Below is a small trained network, with its code and all its weights. Each question gives an input and a class and asks what happens when units are switched off, that is, made to give their printed mean instead of their output.

import numpy as np


def w(rows, s, z=0):
    codes = np.array(rows[::2]) - 128.0
    scale = np.full(codes.shape[1], s)
    scale[-1] = z or s
    return codes * scale


def norm(h):
    return h / np.sqrt((h * h).mean(-1, keepdims=True) + 1e-5)


def f(y):
    return y / 2 * (1 + np.tanh(0.7978845608 * (y + 0.044715 * y**3)))


def log_softmax(a):
    a = a - a.max(-1, keepdims=True)
    return a - np.log(np.exp(a).sum(-1, keepdims=True))


def net(x, mask):
    res = np.array(x, float).reshape(1, 8) / 4 @ E
    u = 0
    for l in range(2):
        y = f(norm(res) @ A[l][:, :-1].T + A[l][:, -1])
        res = res + np.where(mask[u : u + 5], y, B[l][:, -1]) @ B[l][:, :-1]
        u += 5
    return log_softmax(norm(res)[-1] @ U[:, :-1].T + U[:, -1])


A, B = {}, {}
E = w([
[190,151,193,127,95,74,153],'x0',
[184,2,213,110,15,166,165],'x1',
[100,225,183,186,151,178,99],'x2',
[137,174,57,173,131,150,83],'x3',
[168,159,160,183,136,90,181],'x4',
[110,44,187,132,116,154,223],'x5',
[67,165,75,231,118,97,52],'x6',
[114,168,151,134,119,31,31],'x7',
],0.0084)
A[0] = w([
[191,132,126,133,92,193,158,2],'0.n1',
[142,99,176,108,107,117,201,182],'0.n2',
[157,136,144,94,247,128,174,46],'0.n3',
[182,88,106,136,130,124,163,119],'0.n4',
[167,135,108,110,88,170,134,54],'0.n5',
],0.014,0.0079)
B[0] = w([
[204,220,136,165,233,197,142,151],'0.n1',
[142,158,125,136,105,134,78,254],'0.n2',
[50,186,120,54,77,123,255,173],'0.n3',
[170,77,76,182,156,80,113,175],'0.n4',
[168,57,194,154,188,130,192,136],'0.n5',
],0.012,0.0086)
A[1] = w([
[165,66,98,182,157,79,137,2],'1.n1',
[60,80,141,149,97,215,131,62],'1.n2',
[188,132,169,162,199,193,162,22],'1.n3',
[116,58,135,60,100,134,170,81],'1.n4',
[58,132,127,159,99,254,92,66],'1.n5',
],0.0094,0.0053)
B[1] = w([
[60,121,86,126,36,111,246,150],'1.n1',
[96,86,219,182,89,205,185,179],'1.n2',
[156,109,162,206,192,174,208,224],'1.n3',
[134,112,135,36,148,157,152,214],'1.n4',
[34,106,181,120,190,119,99,252],'1.n5',
],0.014,0.0022)
U = w([
[213,168,215,130,44,49,89,14],'0',
[173,31,110,67,37,161,123,76],'1',
[89,153,159,186,138,155,139,19],'2',
[222,111,156,187,179,205,201,158],'3',
[83,209,76,37,134,130,220,204],'4',
[144,95,8,182,50,67,199,67],'5',
[41,78,182,175,166,222,140,73],'6',
[77,216,36,165,186,87,37,255],'7',
],0.016,0.0048)

Each question gives the input, the list of numbers given to net, and the class t.
The units are the neurons (one row each of A and B). Each row of codes is followed by its name. A weight is (code - 128) times the scale printed after its matrix; where a second scale follows, it is the last column's (A, B and U).
mask holds one flag per neuron, layer by layer. A switched-off neuron (its flag False) gives its mean, the last column of its row in B, instead of its output. The means were averaged over made-up inputs and are rounded, as every weight is.
A unit's drop is (log p(t) with every unit on - log p(t) with that unit switched off) / (log p(t) with every unit on - log p(t) with every unit switched off).
The circuit of an input: a set's keep is (log p(t) with only the set's units on - log p(t) with every unit switched off) / (log p(t) with every unit on - log p(t) with every unit switched off). Starting from all 10 units, units are removed one at a time, each time the one whose removal leaves the highest keep (on an exact tie, the one counted first), for as long as the keep stays at least 0.8.
units of the circuit, in order: the units of the circuit, biggest drop first
top k neurons: the k neurons with the biggest drops, biggest first
drop when u is switched off: that unit's drop, to one decimal
input [-1,6,7,8,5,-2,7,-4], class 6: units of the circuit, in order : 1.n5; 0.n2
input [8,-4,-7,5,3,6,-2,6], class 5: units of the circuit, in order : 1.n1; 0.n4
input [2,2,-6,-3,-2,-7,-2,-8], class 3: top 2 neurons : 0.n1; 0.n5
input [-8,-8,-1,-4,-2,-1,-4,3], class 4: top 2 neurons : 0.n3; 0.n2
input [5,0,-5,1,-4,-4,0,1], class 5: top 3 neurons : 0.n2; 0.n3; 1.n5
input [-6,8,1,5,-4,2,-6,2], class 3: units of the circuit, in order : 0.n1; 0.n5
input [-5,8,-4,1,8,-6,-1,2], class 5: top 2 neurons : 0.n4; 1.n1
input [3,1,1,4,-5,5,-3,4], class 0: units of the circuit, in order : 0.n2
input [6,5,1,3,-2,8,4,1], class 0: top 2 neurons : 0.n2; 1.n3
input [-2,-3,4,6,-2,-6,-7,-4], class 4: top 3 neurons : 0.n3; 0.n2; 0.n4
input [-5,-1,7,8,7,1,-1,-4], class 6: units of the circuit, in order : 1.n5; 0.n4
input [1,-6,6,-6,8,1,-4,5], class 4: drop when 0.n3 is switched off : 0.8
input [-3,-1,-4,-3,5,8,1,4], class 5: drop when 1.n1 is switched off : 0.3
input [6,5,-2,-3,-4,-1,-1,-8], class 3: drop when 0.n1 is switched off : 0.6
input [7,3,2,8,-5,-5,-7,1], class 3: drop when 0.n5 is switched off : 0.0
